Below is a small trained network, with its code and all its weights. Each question gives an input and a class and asks what happens when units are switched off, that is, made to give their printed mean instead of their output.

import numpy as np


def w(rows, s, z=0):
    codes = np.array(rows[::2]) - 128.0
    scale = np.full(codes.shape[1], s)
    scale[-1] = z or s
    return codes * scale


def f(y):
    return y / 2 * (1 + np.tanh(0.7978845608 * (y + 0.044715 * y**3)))


def log_softmax(a):
    a = a - a.max(-1, keepdims=True)
    return a - np.log(np.exp(a).sum(-1, keepdims=True))


def net(x, mask):
    res = np.array(x, float).reshape(1, 7) / 4 @ E
    y = f(res @ A[0][:, :-1].T + A[0][:, -1])
    res = res + np.where(mask, y, B[0][:, -1]) @ B[0][:, :-1]
    return log_softmax(res[-1] @ U[:, :-1].T + U[:, -1])


A, B = {}, {}
E = w([
[131,144,122,128,150,110],'x0',
[72,189,89,165,192,226],'x1',
[127,127,133,134,153,118],'x2',
[135,128,118,126,98,142],'x3',
[29,58,37,232,60,61],'x4',
[143,254,245,235,70,130],'x5',
[131,162,116,121,169,88],'x6',
],0.0082)
A[0] = w([
[149,118,162,61,123,177,171],'neuron 1',
[142,175,170,185,98,72,208],'neuron 2',
[190,56,131,36,143,105,247],'neuron 3',
[124,150,89,90,190,185,201],'neuron 4',
[208,138,195,163,105,104,121],'neuron 5',
[223,124,141,12,128,133,205],'neuron 6',
[200,145,178,53,161,154,254],'neuron 7',
[152,155,143,101,190,218,112],'neuron 8',
[110,101,76,136,186,168,103],'neuron 9',
[32,213,139,143,115,171,245],'neuron 10',
[183,66,75,70,119,125,188],'neuron 11',
[85,121,153,181,100,85,104],'neuron 12',
[77,101,102,139,83,50,240],'neuron 13',
[171,184,198,138,122,115,164],'neuron 14',
[91,66,88,50,144,126,212],'neuron 15',
[203,78,151,127,78,83,195],'neuron 16',
[92,76,38,72,108,121,240],'neuron 17',
[96,136,169,147,64,112,231],'neuron 18',
[79,163,115,107,180,165,129],'neuron 19',
],0.011,0.005)
B[0] = w([
[108,168,136,60,130,177,179],'neuron 1',
[193,198,145,181,73,89,207],'neuron 2',
[125,190,119,69,226,106,238],'neuron 3',
[76,79,103,68,94,207,197],'neuron 4',
[190,164,182,101,50,100,182],'neuron 5',
[126,216,178,84,176,147,225],'neuron 6',
[148,207,163,66,159,222,232],'neuron 7',
[92,67,136,84,2,176,194],'neuron 8',
[78,71,102,149,114,155,174],'neuron 9',
[140,87,78,232,94,216,206],'neuron 10',
[91,106,119,49,190,92,218],'neuron 11',
[81,178,85,169,160,66,175],'neuron 12',
[187,76,75,158,155,59,235],'neuron 13',
[211,172,170,169,82,126,195],'neuron 14',
[82,95,71,83,205,103,236],'neuron 15',
[160,190,188,101,149,41,195],'neuron 16',
[67,69,116,105,204,119,254],'neuron 17',
[166,174,150,165,157,101,190],'neuron 18',
[91,94,115,122,112,205,166],'neuron 19',
],0.0093,0.013)
U = w([
[148,172,151,73,214,141,220],'0',
[145,83,120,80,166,33,28],'1',
[89,106,105,44,114,207,25],'2',
[81,57,84,144,151,153,253],'3',
[199,170,217,95,73,114,150],'4',
[165,110,155,159,38,8,64],'5',
[173,134,174,146,29,219,28],'6',
[129,147,117,237,120,166,186],'7',
],0.011,0.0045)

Each question gives the input, the list of numbers given to net, and the class t.
The units are the neurons (one row each of A and B). Each row of codes is followed by its name. A weight is (code - 128) times the scale printed after its matrix; where a second scale follows, it is the last column's (A, B and U).
mask holds one flag per neuron, in row order. A switched-off neuron (its flag False) gives its mean, the last column of its row in B, instead of its output. The means were averaged over made-up inputs and are rounded, as every weight is.
A unit's drop is (log p(t) with every unit on - log p(t) with that unit switched off) / (log p(t) with every unit on - log p(t) with every unit switched off).
The circuit of an input: a set's keep is (log p(t) with only the set's units on - log p(t) with every unit switched off) / (log p(t) with every unit on - log p(t) with every unit switched off). Starting from the 12 units with the biggest drops (on a tie, the unit counted first), units are removed one at a time, each time the one whose removal leaves the highest keep (on an exact tie, the one counted first), for as long as the keep stays at least 0.8.
units of the circuit, in order: the units of the circuit, biggest drop first
most important unit: the unit with the biggest drop
k most important neurons: the k neurons with the biggest drops, biggest first
drop of u: that unit's drop, to one decimal
input [-6,4,0,-8,7,0,4], class 3: most important neuron	(neuron 14)
input [3,3,2,-2,3,0,2], class 3: 2 most important neurons	(neuron 14; neuron 2)
input [-5,5,-2,-2,1,-2,-4], class 3: units of the circuit, in order	(neuron 7; neuron 6)
input [6,2,-5,2,-8,-2,7], class 2: 2 most important neurons	(neuron 8; neuron 4)
input [-5,-6,-4,2,-5,1,-8], class 4: 3 most important neurons	(neuron 5; neuron 17; neuron 15)
input [-7,0,3,4,5,6,-5], class 5: 2 most important neurons	(neuron 7; neuron 2)
input [-2,0,3,-3,-8,6,5], class 4: 2 most important neurons	(neuron 5; neuron 6)
input [4,-2,6,8,1,2,-7], class 5: 2 most important neurons	(neuron 7; neuron 6)
input [-5,1,5,-3,5,-7,7], class 3: 2 most important neurons	(neuron 9; neuron 16)
input [-1,3,-7,2,0,0,8], class 2: 2 most important neurons	(neuron 13; neuron 2)
input [-7,7,3,7,1,-3,-6], class 3: 2 most important neurons	(neuron 7; neuron 6)
input [-1,8,-7,3,-4,0,-8], class 2: 2 most important neurons	(neuron 2; neuron 4)
input [2,1,-2,-6,8,6,2], class 7: 2 most important neurons	(neuron 10; neuron 16)
input [0,-2,-5,-2,3,0,-4], class 1: most important unit	neuron 14
input [-1,-5,3,-4,1,-1,-1], class 1: drop of neuron 1	0.1
input [1,-2,-6,6,-2,1,3], class 4: drop of neuron 15	0.2
input [-1,-1,-6,-1,1,0,2], class 1: 2 most important neurons	(neuron 7; neuron 6)
input [-6,-5,0,-7,0,5,-1], class 4: drop of neuron 7	-0.1
